-145,491,200,-117,325,55,-264,-98,224,-236,225,95,-82,-166,243,121,65,-106,127,202,-102,225,73,-478,-131,-94,-19,39,202,-317,-153,391,-186,-229,100,-416,130,224,-282,-118,-343,-283,470 : H
550,-26,-118,-294,-307,184,473,115,-297,-67,343,515,-235,-12,-17,55,65,208,273,-70,-3,65,-79,-120,-117,-25,-15,-325,199,-36,626,-360,47,149,194,494,13,-108,156,375,136,-16,-460 : X
122,-304,223,-16,-171,78,-6,-229,-81,-24,217,286,80,-486,423,-46,170,199,316,163,167,133,120,-24,-157,-124,-29,7,180,53,-13,46,39,-197,-201,325,-226,209,300,117,28,-178,-232 : Z
150,94,-178,-376,372,341,291,-139,310,-32,124,177,-199,-227,162,-255,136,274,-138,143,130,63,-40,90,-107,-15,522,109,-113,-1,-331,61,28,-198,7,-59,311,425,108,-71,-747,-294,61 : Y
202,146,142,370,-194,-55,209,413,256,-7,330,12,-529,322,-284,83,197,81,-108,-112,81,-79,-274,-127,-18,-62,28,-81,-173,-82,-184,-357,205,0,4,65,219,67,106,-41,-87,-179,-467 : K
384,-176,207,226,-273,-166,-112,-67,-168,224,-359,127,93,177,-312,18,67,71,-80,162,-121,-5,100,231,-129,-158,48,267,-23,368,-214,-417,12,-235,-173,123,433,-52,-17,103,-124,-210,196 : E
348,-174,-250,-848,62,397,688,-216,179,-193,-34,-397,-302,4,161,-474,-27,-195,-86,-125,-371,30,137,151,116,92,270,-223,-262,229,-99,-300,269,204,694,397,257,-99,75,-23,125,-661,-209 : Z
-239,-173,-186,-451,11,440,-368,369,-556,17,2,327,175,-322,-30,84,-272,-53,196,171,352,124,-59,452,-101,42,456,-23,-329,117,91,156,422,-360,-88,281,-100,-119,285,224,-91,477,-14 : Y
-39,-123,88,-192,123,130,301,239,154,-250,359,155,-650,-242,761,177,82,461,-101,-222,-106,131,-93,-86,-94,-273,20,279,590,-400,281,-28,-63,-313,-258,96,200,-3,234,-112,-399,-143,-168 : K
341,180,278,114,-224,46,-286,112,-424,168,613,44,-74,-56,-1,460,102,465,128,-135,534,-84,106,-215,-302,-116,-251,345,-155,127,20,-312,-96,47,-38,171,-134,-289,37,229,-310,-99,-83 : P
247,228,-196,-421,-216,127,521,-279,14,-34,679,108,-296,-149,-649,-181,-107,-261,-117,-85,-605,-78,-55,145,31,327,-116,-136,262,394,46,410,-156,33,-114,-134,-31,341,120,31,293,-112,-390 : Z
136,-76,497,176,90,-459,187,-27,174,-231,-294,-8,148,171,9,304,276,516,285,-25,-118,29,362,-56,313,-200,-470,-37,346,316,158,174,-289,63,-538,-512,57,63,-270,-172,-67,215,143 : Z
323,-53,46,-330,45,125,198,600,93,-248,1,-313,-358,-124,-173,-264,-373,37,-55,218,-132,6,41,310,-115,251,304,152,283,396,54,443,731,-17,185,22,124,-241,-81,172,547,56,-586 : M
323,246,126,133,203,-81,316,31,245,-109,171,566,-206,-100,219,209,376,230,179,329,39,135,9,-227,-112,60,20,-2,124,272,-366,-124,-43,-251,64,-89,245,30,-80,205,51,-296,-116 : K
94,-347,215,214,-42,281,6,274,216,-229,126,101,-163,-401,217,11,13,292,-104,-166,159,54,-72,27,95,119,77,473,106,-303,-270,-47,224,-113,-229,-54,-143,179,471,-79,-261,25,-3 : X
-426,-122,284,-69,-252,-40,9,139,-58,401,-92,-18,276,-68,195,-46,-244,220,169,0,-13,341,204,184,126,-8,-103,261,127,-97,101,-6,50,-306,-293,461,21,56,364,280,-38,-124,-33 : Y
314,42,-361,-352,-498,131,372,-15,-896,-24,271,77,-387,88,-144,293,85,-222,169,-350,74,-75,157,141,-225,-56,-189,118,459,-396,188,-125,-103,243,223,362,85,-445,-496,84,33,-95,-345 : Y
51,-88,184,268,235,-207,184,-371,224,152,99,19,132,-364,-107,-125,75,92,-304,142,-121,45,159,-81,156,9,-66,11,310,-151,122,181,-595,117,-338,-46,184,216,-149,-280,-105,-160,-24 : E
414,55,-21,350,7,-48,286,-16,117,-316,-53,-65,-279,-72,-399,-176,-187,132,-17,-72,-55,-69,15,-147,-290,239,131,145,399,92,-64,158,338,247,-260,-522,-80,287,17,313,-133,240,-94 : X
558,259,-178,72,-343,233,136,529,-155,-15,82,149,-414,253,-704,-15,-68,-128,-2,-40,-205,-317,317,241,-348,222,-43,418,-89,342,-108,670,333,15,100,-265,316,-55,-94,519,205,44,-463 : X
100,62,-9,14,217,-492,634,-285,266,-285,-74,84,-59,291,110,88,253,118,187,117,-125,347,-431,-257,212,-276,-245,-473,489,-279,370,-546,-333,41,-186,-270,66,133,-608,-95,-174,158,-63 : J
78,122,-316,-256,136,426,-265,251,-298,-338,342,-139,-519,-7,-226,271,-159,-145,32,-39,284,-35,72,-170,-146,105,-129,-48,-138,-499,-438,256,263,-183,654,111,-343,36,-74,81,365,-264,218 : X
-70,-16,666,734,55,-53,-372,123,377,16,-233,256,-8,-66,274,271,346,277,-90,235,314,-145,421,-172,54,-57,-268,-140,81,42,-259,229,266,-97,-494,-235,95,255,-53,-250,168,44,-26 : J
359,155,14,-81,-230,-161,551,-382,429,-233,203,50,-334,-534,-278,-91,78,-147,-160,-4,-396,224,132,185,74,367,-244,276,320,95,-83,137,-136,118,5,-159,-49,246,-40,61,-135,-122,-412 : P
96,54,-57,-124,99,-39,-192,85,-222,187,-68,681,-299,45,-456,15,-75,326,367,-16,371,113,82,379,-176,-252,150,615,-153,105,-214,85,-81,-354,-92,412,-242,53,510,300,-2,-263,240 : J
305,238,-500,-86,-333,38,182,112,-488,-382,276,673,-391,-108,-370,252,412,195,90,97,125,114,-23,138,-363,335,-341,170,92,-12,-428,13,-71,-377,-65,-8,133,455,-324,-36,-284,-55,-49 : E
203,278,-82,-351,76,268,51,729,165,-144,460,261,-374,-57,-102,228,120,499,289,-12,-222,23,183,-276,-51,121,181,-233,-172,376,-372,-51,75,-40,230,79,371,171,39,60,-198,-77,-351 : P
207,-311,-250,-663,248,134,188,493,-320,-236,140,363,-202,265,283,34,153,593,661,230,232,141,-191,-325,-177,-249,430,-168,388,483,363,-108,-3,-13,-20,52,271,-124,-261,551,-229,218,-18 : H
-304,-127,140,-191,327,42,-317,285,-228,47,5,-253,551,-56,431,26,11,94,131,95,305,-47,129,467,-32,-200,56,-536,-212,-261,-85,-284,121,-250,420,53,231,-496,40,-219,234,52,290 : E
219,-107,-164,520,-292,-145,181,275,-290,-120,175,57,38,8,-124,257,445,628,-92,-89,-427,-76,-52,-81,-172,167,-602,255,164,81,-198,95,-297,5,82,-224,124,61,-57,429,300,-118,-267 : K
-217,36,7,150,-167,282,-456,466,-402,137,-243,161,289,35,-137,91,-37,251,-241,208,-187,-168,109,-116,-193,-21,-63,157,-426,346,-127,101,59,-61,-204,-9,346,-157,21,72,60,104,-73 : X
33,574,-210,-38,-29,349,-51,-163,-475,-81,158,196,-204,-282,-705,-197,33,-177,-184,-107,-180,-292,57,-10,-225,-18,-132,-156,-593,194,-95,142,-216,300,175,158,-76,-103,336,132,-62,-290,-153 : Z
16,243,-76,-2,288,55,-365,422,-396,121,163,-72,333,171,-108,-153,194,84,258,121,133,-117,19,69,-124,-173,-115,-286,-286,-90,119,-176,-199,266,425,384,218,-385,-87,148,65,290,-364 : E
-328,-70,-50,-138,417,-278,-436,5,110,1,-371,215,100,-337,-118,-391,166,-132,-8,672,-293,52,-56,276,-49,126,338,302,-39,301,-210,362,-46,-249,-149,-241,133,324,151,-80,61,471,213 : X
-142,78,370,805,88,-416,-125,170,-68,-216,-214,330,271,137,245,162,519,472,-81,23,324,-61,-63,-228,-115,-296,-399,55,-179,-333,117,-179,-172,-89,-311,-19,-277,85,220,-22,14,-225,33 : J
86,154,-113,-647,-209,589,83,236,-505,-153,-25,9,260,4,308,-203,65,426,125,30,132,-162,-149,-63,-291,-177,-88,-19,-217,-271,144,-34,151,182,541,-103,45,-265,-391,17,-381,-370,277 : Z
-120,3,125,-125,-82,-19,-20,414,-202,-141,-272,238,-8,-2,-97,-140,-98,164,-230,-42,124,-191,51,110,-370,-288,-2,455,-155,-318,227,-17,202,-60,-311,256,-109,-174,426,-48,-56,-158,-333 : K
145,-271,317,-66,112,41,-40,92,-68,222,-123,-159,81,-160,118,43,-72,61,-11,92,42,-250,-264,1,71,-392,119,55,76,-136,58,43,124,-37,-71,329,326,-349,31,-134,43,-116,-174 : J
-57,-50,-531,-180,-128,-108,-5,-135,146,175,-396,486,28,470,-596,-268,38,116,-373,379,-236,99,-169,311,-181,93,428,501,-82,444,11,-193,-254,-114,-263,-244,147,374,-73,150,-495,329,57 : Y
158,52,-50,236,148,-102,-157,-543,11,-8,16,-154,-133,129,-203,71,-126,-241,-38,19,323,-40,-32,-488,13,-12,181,-180,90,-290,-81,-147,-238,195,22,91,-139,63,-70,-205,-81,-6,326 : H
91,-49,-396,-219,-316,86,225,267,-77,-240,57,574,-214,249,333,495,288,95,313,-111,256,188,-38,-168,-37,-86,32,117,240,-278,-74,-456,-53,-340,-196,161,-84,81,-22,90,-509,165,6 : K
235,160,60,-332,-92,77,652,408,-69,-253,-105,-161,57,-103,53,-202,192,203,-521,-26,-406,-52,-205,159,-74,-12,-56,78,-68,8,190,194,146,117,28,-438,318,44,-322,110,35,-678,-281 : X
69,-482,210,-192,54,38,-114,254,1,-221,-468,163,270,-291,610,-12,307,617,246,160,333,-168,136,233,-34,-60,180,588,-155,291,-407,-139,145,-159,-162,-156,244,-457,237,-348,-100,106,210 : P
7,60,-185,-214,-310,105,302,124,-159,-116,-146,220,37,-281,301,-236,81,116,-14,380,-521,252,280,121,-73,325,280,-215,134,364,41,213,-218,-150,-98,-185,469,163,-220,261,-99,194,-318 : H
-275,-106,-114,361,-259,259,-229,311,-263,166,-312,-257,351,-203,476,-114,-76,374,-314,78,189,-69,141,30,-163,135,56,81,-240,-260,104,196,310,-106,-182,127,-124,0,245,132,76,136,12 : H
99,-26,-23,-182,303,248,-8,-262,211,-7,559,-272,-57,-256,22,139,56,-99,-163,-116,-261,-416,425,-104,189,219,-273,-311,192,410,-86,256,-322,274,262,-139,-75,-273,-15,-140,226,218,-139 : E
50,-154,-194,-673,61,-22,43,132,-97,181,-90,-259,-63,381,-593,-229,-299,269,-179,-208,-259,40,-102,631,-82,-97,-71,654,173,128,78,170,13,219,39,-220,174,45,-400,-69,-95,53,-68 : M
244,210,49,-713,86,50,71,40,-42,78,262,337,-391,113,-546,-177,-55,-181,394,-110,164,-53,-80,394,94,3,259,-7,-365,557,-190,167,-15,96,261,222,-51,19,101,9,77,-235,-298 : Y
-7,123,88,409,-536,-126,-106,-127,-610,171,113,174,709,61,-200,445,80,145,-369,-321,257,-173,116,272,-167,-92,-524,-171,-103,-248,306,-259,-5,31,-248,187,-451,28,66,-73,-238,2,17 : M
33,-16,-101,120,31,-356,182,-93,-248,-78,10,304,140,415,-3,198,237,-42,253,162,-236,363,-122,-91,0,-55,-73,-121,244,284,-79,68,-171,-152,-90,-70,46,154,-420,201,556,-90,-154 : H
8,-139,-5,-306,358,415,-79,-59,207,155,200,-319,-367,-101,543,-391,-506,133,321,-172,262,184,-365,-586,120,-48,467,490,18,-308,197,0,-12,308,105,332,-378,-89,170,77,-76,7,72 : P
-65,126,476,209,203,-417,-2,116,52,317,20,72,103,230,196,37,231,557,193,-77,53,260,32,-124,174,-325,-298,234,202,193,303,-72,-358,143,-156,192,-57,4,6,298,180,-515,170 : P
-1,-236,433,739,278,-132,4,456,300,-322,52,82,90,-256,251,391,378,466,-254,58,411,-53,87,-62,-169,-218,-344,-54,156,-437,-218,-382,406,-261,-198,-154,107,-33,78,-148,-210,-138,9 : M
-110,-25,629,207,-36,-40,-548,12,403,231,-218,-14,107,9,-20,105,14,457,-192,320,23,-48,18,-408,-117,-403,-101,268,130,83,492,375,124,16,-712,-336,-2,336,-25,26,-282,145,-126 : Y
42,-225,449,66,83,-150,-84,-134,222,68,275,-14,-551,-306,320,45,104,276,-1,62,-35,-84,124,-53,-126,-288,-188,-177,28,75,241,99,-177,3,-150,-204,278,19,-166,-297,108,-1,-374 : X
305,-192,-272,-477,492,374,343,-123,-245,84,497,25,-220,-159,104,-284,-101,227,81,-69,35,258,-312,345,1,-63,361,500,323,-96,-136,-26,-1,-49,494,488,86,-264,101,70,183,-402,29 : E
-149,-17,-218,-133,696,-75,205,-473,-132,-92,-175,10,287,97,2,-153,53,-417,-44,-62,180,-30,-143,334,188,-434,36,-354,-206,-92,101,-420,-159,-80,156,346,-254,-458,332,-45,277,-123,337 : J
328,-48,-80,-245,222,136,183,-172,-153,8,-55,72,4,152,-387,34,-327,375,135,-20,131,217,-171,192,-86,-30,110,187,132,-50,-114,-15,278,-28,22,44,108,79,-53,120,-88,177,77 : H
188,310,37,310,-142,232,-162,-243,-423,42,158,300,193,-60,-275,434,-207,-331,-175,-90,340,-295,-25,-11,-60,262,102,-268,-287,112,-309,142,152,-113,180,58,-221,-63,184,178,-108,-69,424 : P
-372,118,160,-14,75,-68,-266,-144,-44,157,-345,33,171,-218,-5,-104,138,-367,204,53,-81,-51,517,149,-3,-185,-28,-435,-393,105,230,233,42,174,162,-258,-266,83,-168,100,69,-102,463 : Z
98,-359,-31,99,-84,-14,53,-37,-146,-114,417,148,-43,-535,-62,316,145,-211,129,169,-51,213,-425,226,137,111,-303,-23,97,-336,143,-10,108,-398,255,203,-252,29,146,420,-2,452,-105 : H
-148,-24,57,697,12,-1,-15,59,-138,-103,-308,95,650,-305,318,10,326,441,-572,-163,-138,-224,433,47,-179,100,-220,352,-413,-12,-474,136,-51,-40,-61,70,-189,53,322,-315,49,-606,56 : E
411,230,47,3,-218,209,-121,159,-171,-384,166,172,-124,-166,-594,-80,-254,75,91,181,250,185,-164,165,-277,392,199,49,-56,407,-50,134,523,-315,76,-387,-65,121,161,391,36,-142,430 : Y
218,-104,-23,-243,-65,157,518,72,-69,190,4,-183,139,318,-167,-240,-119,320,175,-25,-422,131,-280,-212,-44,-387,235,402,410,-47,402,153,135,312,-97,142,444,-223,-192,189,-146,-106,-445 : K
316,275,-8,51,-419,172,53,-42,-431,-167,222,91,87,-363,-607,-11,-219,-321,-168,141,-81,-42,-155,291,-231,382,-79,399,-27,285,40,753,481,-204,-49,-101,-31,11,-117,145,15,-54,-91 : J
268,-332,-27,98,-41,-304,432,-78,16,80,151,383,-32,-199,-208,-101,229,-4,111,429,-490,202,195,392,-212,-5,73,246,516,384,101,325,-17,-13,-232,-320,256,102,-480,191,375,402,-780 : X
1,-3,111,285,159,-369,-178,-52,304,100,-199,362,153,0,-207,-110,539,21,-306,333,60,-126,71,281,-210,-307,-223,220,-119,82,-130,-385,37,-149,-418,-63,104,214,136,-323,-111,61,-109 : X
109,-190,21,62,-222,-149,-43,-199,-220,146,-189,214,-145,75,363,349,214,651,-61,-136,130,15,130,-100,-23,-284,-81,125,170,-211,239,-171,-418,-29,-165,255,10,79,-78,-227,-268,-188,109 : E
-106,-263,98,145,-204,-128,-24,240,224,75,-313,464,141,110,-31,-280,411,300,248,177,-128,174,318,303,85,44,-136,456,-97,366,-214,-134,-376,-86,-391,-243,528,164,-110,-167,-288,78,121 : Z
-40,-14,-20,322,-64,-93,-214,-184,-286,229,1,146,66,444,193,121,46,337,44,-97,165,87,-202,-117,-116,-394,-87,212,-179,274,88,-190,-231,-220,-160,74,-64,29,-227,-142,-267,-358,568 : Z
-127,-5,-352,487,258,-46,22,-252,229,100,-111,-330,127,51,-576,-233,-27,-582,-134,192,-331,-422,34,-88,107,99,-7,-264,-450,356,-445,278,52,-142,115,-241,-14,57,90,-57,109,240,355 : X
-306,-114,4,207,-202,-208,44,403,472,-58,285,494,-113,-50,-63,108,162,47,311,-4,-99,335,-293,192,149,-1,-98,39,108,-109,217,-25,-56,-436,-369,-139,-32,474,404,301,-544,525,-185 : X
325,187,193,440,-96,-197,345,-247,490,-303,-86,-372,-221,-39,-42,264,346,-296,-307,134,-275,-267,64,-899,140,270,-155,-75,338,87,-235,-291,24,142,-247,-524,109,61,17,122,-116,-145,234 : X
-165,53,-58,-17,565,226,-286,104,259,-164,18,-1,-79,-253,128,-266,53,184,-249,172,-170,100,-163,-90,-38,-45,259,574,-62,-43,-127,763,-280,119,-43,-532,-94,283,-149,24,-117,-49,-13 : K
574,50,-112,137,256,-54,173,-262,419,-135,-179,107,-245,133,-239,-280,175,-173,-106,294,-80,-16,-193,-63,-26,96,-1,511,18,559,-50,148,-64,22,-69,-36,405,-61,-170,91,-76,-27,-261 : Y
323,-165,121,-7,139,121,-83,-81,-82,-38,406,-165,-198,-257,247,103,69,166,-78,35,48,-105,123,-320,-229,-340,80,-510,102,-301,265,-121,-213,138,432,415,459,-71,-191,-104,-293,-373,-169 : P
-5,52,2,129,84,-18,99,189,117,19,-56,352,-526,-331,-371,-401,-4,-105,32,68,26,-105,260,458,60,155,458,322,62,303,100,493,-267,216,-153,-168,33,23,354,398,-409,383,-212 : X
119,222,64,-51,108,258,-114,-281,-304,-98,114,-311,-209,46,167,108,46,-92,102,-153,-154,-288,176,-695,-184,-470,-260,-645,-328,-126,234,365,-39,288,367,377,16,16,-250,-108,83,-555,-211 : Z
172,-3,203,20,200,-325,118,-250,-52,-143,-220,-169,23,123,373,-113,123,438,-161,-72,-55,142,-131,-242,-132,-263,-60,193,-83,230,345,-335,-353,196,-65,-130,117,-199,-220,-45,64,-571,100 : J
137,105,282,-471,222,159,130,286,15,-505,163,-13,-518,-260,136,-190,77,113,135,19,-222,117,219,117,-263,-1,-63,371,-71,91,-774,484,439,-422,-105,-215,208,325,33,-352,485,-660,-294 : K
-156,-282,372,-334,339,97,-242,365,369,48,164,196,-255,-177,200,-353,-22,442,-9,31,78,176,-102,-98,-58,-360,204,717,-189,24,-149,-120,-103,51,-263,327,52,141,330,-329,-185,-357,-472 : X
-6,9,-225,-385,465,315,262,-333,-263,-66,234,334,-370,-367,-54,-37,12,-157,-46,-127,38,-12,289,-16,26,-78,16,-342,-257,-268,-180,-136,-279,-18,529,816,20,8,315,-73,8,-606,88 : M
212,-190,141,-549,213,68,74,-201,231,203,-3,-117,31,-80,-177,-284,-89,-129,276,107,25,-285,171,101,106,11,390,-312,-323,347,-242,102,9,25,43,-313,167,43,55,-213,228,10,236 : H
480,100,-68,-98,-267,233,229,-71,-374,-99,141,155,-309,-26,-459,-223,-304,367,-69,-4,-140,74,-251,91,-223,33,232,421,57,66,226,651,-49,-19,130,-185,7,139,26,316,80,-415,27 : X
278,-235,38,-244,528,314,-391,-355,-112,4,215,181,-51,-475,58,-348,77,55,-63,382,441,-161,-395,120,-151,-280,281,238,-257,-24,84,223,-226,-62,271,393,14,-177,299,-35,-101,-119,-69 : Y
